Below is a small trained network, with its code and all its weights. Each question gives an input and a target symbol and asks what happens when units are switched off, that is, made to give their printed mean instead of their output.

import numpy as np


def w(rows, s, z=0):
    codes = np.array(rows[::2]) - 128.0
    scale = np.full(codes.shape[1], s)
    scale[-1] = z or s
    return codes * scale


def f(y):
    return np.maximum(y, 0)


def softmax(a):
    e = np.exp(a - a.max(-1, keepdims=True))
    return e / e.sum(-1, keepdims=True)


def log_softmax(a):
    a = a - a.max(-1, keepdims=True)
    return a - np.log(np.exp(a).sum(-1, keepdims=True))


def net(x, mask):
    ids = ['γδζλξσψ'.index(c) for c in x.split()]
    T = len(ids)
    res = E[ids] + P[:T]
    u = 0
    for l in range(2):
        q, k, v = (res @ M[l].T for M in (Q, K, V))
        z = softmax(np.where(np.tri(T) > 0, q @ k.T / 4**0.5, -1e9)) @ v
        res = res + np.where(mask[u], z, O[l][:, -1]) @ O[l][:, :-1]
        u += 1
        y = f(res @ A[l][:, :-1].T + A[l][:, -1])
        res = res + np.where(mask[u : u + 8], y, B[l][:, -1]) @ B[l][:, :-1]
        u += 8
    return log_softmax(res[-1] @ U[:, :-1].T + U[:, -1])


Q, K, V, O, A, B = {}, {}, {}, {}, {}, {}
E = w([
[103,139,177,135,184,122,186,153,71],'γ',
[185,191,130,246,147,141,217,148,191],'δ',
[158,102,156,92,103,76,109,133,138],'ζ',
[166,167,131,166,6,68,67,106,141],'λ',
[77,225,157,79,126,121,76,143,63],'ξ',
[126,84,68,122,93,121,90,119,113],'σ',
[126,92,54,116,114,119,199,216,175],'ψ',
],0.018)
P = w([
[99,171,74,86,176,34,192,67,199],'0',
[171,166,79,70,123,103,188,105,93],'1',
[171,157,70,91,96,106,158,131,64],'2',
[175,115,93,128,90,103,116,185,83],'3',
[135,94,91,254,66,88,84,190,174],'4',
[132,80,99,239,54,83,20,229,194],'5',
],0.0073)
Q[0] = w([
[138,161,120,171,74,52,127,196,169],'0.h0',
[160,118,58,172,43,73,141,133,81],'0.h0',
[219,92,52,166,89,83,96,205,255],'0.h0',
[132,173,50,105,126,113,161,161,92],'0.h0',
],0.01)
K[0] = w([
[67,163,93,156,76,145,65,219,42],'0.h0',
[70,115,13,124,179,166,74,254,105],'0.h0',
[203,114,83,186,94,180,64,247,104],'0.h0',
[63,48,51,63,95,27,118,125,215],'0.h0',
],0.0068)
V[0] = w([
[115,161,83,182,37,188,22,55,99],'0.h0',
[254,145,151,146,130,47,38,100,211],'0.h0',
[83,75,40,74,159,134,65,16,108],'0.h0',
[142,62,36,122,62,133,142,210,167],'0.h0',
],0.006)
O[0] = w([
[187,125,147,210,93,147,147,144,48,90],'0.h0',
[99,216,131,158,105,77,200,51,56,194],'0.h0',
[179,2,48,160,110,127,136,193,67,47],'0.h0',
[136,72,139,148,87,171,190,26,204,253],'0.h0',
],0.0077,0.0044)
A[0] = w([
[142,144,110,87,207,113,133,180,47,3],'0.n0',
[100,96,112,84,136,126,135,203,107,235],'0.n1',
[166,66,54,137,115,114,73,108,116,90],'0.n2',
[253,109,101,134,101,129,178,77,119,62],'0.n3',
[112,125,190,100,160,91,107,150,142,200],'0.n4',
[133,158,169,122,216,148,89,202,91,76],'0.n5',
[119,121,94,176,102,129,176,198,143,200],'0.n6',
[208,52,70,122,104,172,137,87,176,157],'0.n7',
],0.0079,0.0017)
B[0] = w([
[34,162,69,154,38,145,170,158,93,172],'0.n0',
[48,80,156,131,119,123,203,2,113,168],'0.n1',
[204,181,180,185,154,67,168,181,172,191],'0.n2',
[177,48,82,147,138,156,89,108,138,253],'0.n3',
[78,98,65,108,213,48,86,84,218,178],'0.n4',
[103,98,11,211,31,189,147,173,183,177],'0.n5',
[152,132,170,141,55,19,99,108,109,222],'0.n6',
[111,64,152,191,115,237,178,185,133,254],'0.n7',
],0.0066,0.0074)
Q[1] = w([
[200,116,145,196,82,70,99,132,182],'1.h0',
[131,190,146,131,166,2,143,120,139],'1.h0',
[171,131,47,77,131,98,105,147,94],'1.h0',
[156,124,85,88,71,100,217,132,122],'1.h0',
],0.0078)
K[1] = w([
[125,83,179,125,35,201,97,164,108],'1.h0',
[98,153,211,112,179,100,1,82,78],'1.h0',
[132,128,46,118,125,138,127,93,96],'1.h0',
[65,99,95,169,125,72,76,110,135],'1.h0',
],0.0092)
V[1] = w([
[164,87,169,138,177,128,90,124,72],'1.h0',
[92,47,156,71,136,68,85,77,131],'1.h0',
[145,112,127,232,135,176,207,102,185],'1.h0',
[112,97,107,76,2,124,126,146,93],'1.h0',
],0.0074)
O[1] = w([
[227,132,115,37,138,60,176,87,148,65],'1.h0',
[114,71,88,130,253,165,204,81,196,98],'1.h0',
[131,141,13,53,62,122,157,115,108,253],'1.h0',
[73,175,213,223,93,161,82,19,136,145],'1.h0',
],0.0072,0.016)
A[1] = w([
[133,130,154,137,65,106,183,96,131,210],'1.n0',
[178,177,145,98,182,106,165,38,235,237],'1.n1',
[1,151,149,157,142,169,131,152,138,49],'1.n2',
[84,154,150,84,160,104,75,150,54,207],'1.n3',
[84,158,59,64,115,113,176,110,123,141],'1.n4',
[75,105,92,70,118,100,86,163,99,229],'1.n5',
[95,189,124,102,124,101,126,60,147,184],'1.n6',
[106,143,173,118,196,160,165,107,76,251],'1.n7',
],0.0079,0.002)
B[1] = w([
[117,132,110,112,153,145,131,91,95,253],'1.n0',
[93,151,140,2,126,85,57,105,122,171],'1.n1',
[160,105,119,83,83,110,97,160,121,236],'1.n2',
[195,146,156,138,98,55,179,123,142,150],'1.n3',
[127,96,154,197,155,134,204,146,134,235],'1.n4',
[149,54,92,146,142,129,83,20,148,183],'1.n5',
[94,185,189,134,122,169,128,134,119,188],'1.n6',
[162,77,191,145,54,128,122,150,208,143],'1.n7',
],0.0099,0.013)
U = w([
[92,94,45,194,145,186,85,104,168,100],'γ',
[216,70,65,159,113,6,142,127,113,126],'δ',
[188,61,210,253,126,68,135,152,171,199],'ζ',
[106,166,99,124,107,86,192,213,69,147],'λ',
[97,91,101,132,91,108,105,185,61,1],'ξ',
[65,102,94,190,187,129,129,49,17,152],'σ',
[166,91,124,105,126,85,115,99,155,202],'ψ',
],0.0048,0.0029)

Each question gives the input, a string of symbols that net reads in full, and the target symbol t.
The units are the heads (4 rows each of Q, K, V and O) and the neurons (one row each of A and B). Each row of codes is followed by its name. A weight is (code - 128) times the scale printed after its matrix; where a second scale follows, it is the last column's (O, A, B and U).
mask holds one flag per unit, layer by layer, with each layer's heads first. A switched-off unit (its flag False) gives its mean, the last column of its rows in O or B, instead of its output. The means were averaged over made-up inputs and are rounded, as every weight is.
A unit's drop is (log p(t) with every unit on - log p(t) with that unit switched off) / (log p(t) with every unit on - log p(t) with every unit switched off).
The circuit of an input: a set's keep is (log p(t) with only the set's units on - log p(t) with every unit switched off) / (log p(t) with every unit on - log p(t) with every unit switched off). Starting from the 12 units with the biggest drops (on a tie, the unit counted first), units are removed one at a time, each time the one whose removal leaves the highest keep (on an exact tie, the one counted first), for as long as the keep stays at least 0.8.
circuit, biggest first: the units of the circuit, biggest drop first
most important unit: the unit with the biggest drop
top k neurons: the k neurons with the biggest drops, biggest first
k most important neurons of layer l: the k neurons of layer l with the biggest drops, biggest first
input ξ γ ξ, target ξ: most important unit => 0.h0
input γ ξ λ, target ζ: circuit, biggest first => [1.h0 0.h0]
input ξ σ σ σ ζ, target δ: 2 most important neurons of layer 0 => [0.n2 0.n3]
input γ σ ζ γ λ, target σ: circuit, biggest first => [0.h0 1.n0 1.h0]
input ψ ψ γ γ, target ψ: 2 most important neurons of layer 0 => [0.n7 0.n4]
input ψ ξ ζ, target γ: circuit, biggest first => [0.h0 0.n6 1.h0]
input ζ λ λ ζ δ δ, target ψ: circuit, biggest first => [1.n1 0.h0 0.n7]
input δ δ γ, target δ: 2 most important neurons of layer 1 => [1.n5 1.n3]
input ζ ζ ξ γ, target ζ: circuit, biggest first => [1.h0 1.n7]
input ξ ψ ζ, target γ: circuit, biggest first => [0.h0 1.h0 0.n6]
input ξ γ σ γ σ ζ, target δ: 3 most important neurons of layer 0 => [0.n2 0.n7 0.n3]
input ζ γ ζ ξ, target ζ: 2 most important neurons of layer 0 => [0.n7 0.n3]
input ξ δ δ γ ψ ξ, target δ: top 3 neurons => [1.n3 1.n5 0.n3]
input ζ γ ψ γ, target ζ: circuit, biggest first => [1.h0 1.n7 0.n7 0.h0]
input δ δ λ λ γ ζ, target σ: 2 most important neurons of layer 1 => [1.n2 1.n0]
input δ γ γ ξ, target δ: 2 most important neurons of layer 1 => [1.n5 1.n3]
input ξ ξ δ σ γ, target ξ: top 2 neurons => [0.n5 0.n0]
input σ σ λ δ γ δ, target λ: top 2 neurons => [1.n5 1.n6]
input λ δ ζ, target σ: top 2 neurons => [1.n2 0.n2]
input ψ δ σ, target γ: most important neuron of layer 0 => [0.n7]
input ψ λ γ, target ψ: 2 most important neurons of layer 0 => [0.n7 0.n5]
input δ γ λ ζ σ, target δ: top 2 neurons => [0.n2 0.n3]
input δ ξ δ, target ζ: circuit, biggest first => [1.h0]
input δ ψ ξ σ, target γ: top 2 neurons => [0.n7 1.n2]
input δ δ γ ζ ζ, target ψ: 2 most important neurons of layer 1 => [1.n1 1.n4]
input λ γ ξ ζ, target ζ: 2 most important neurons of layer 0 => [0.n7 0.n2]
input ξ ζ δ σ σ δ, target δ: top neuron => [0.n2]
input γ δ ψ ζ σ δ, target δ: 2 most important neurons of layer 0 => [0.n6 0.n2]
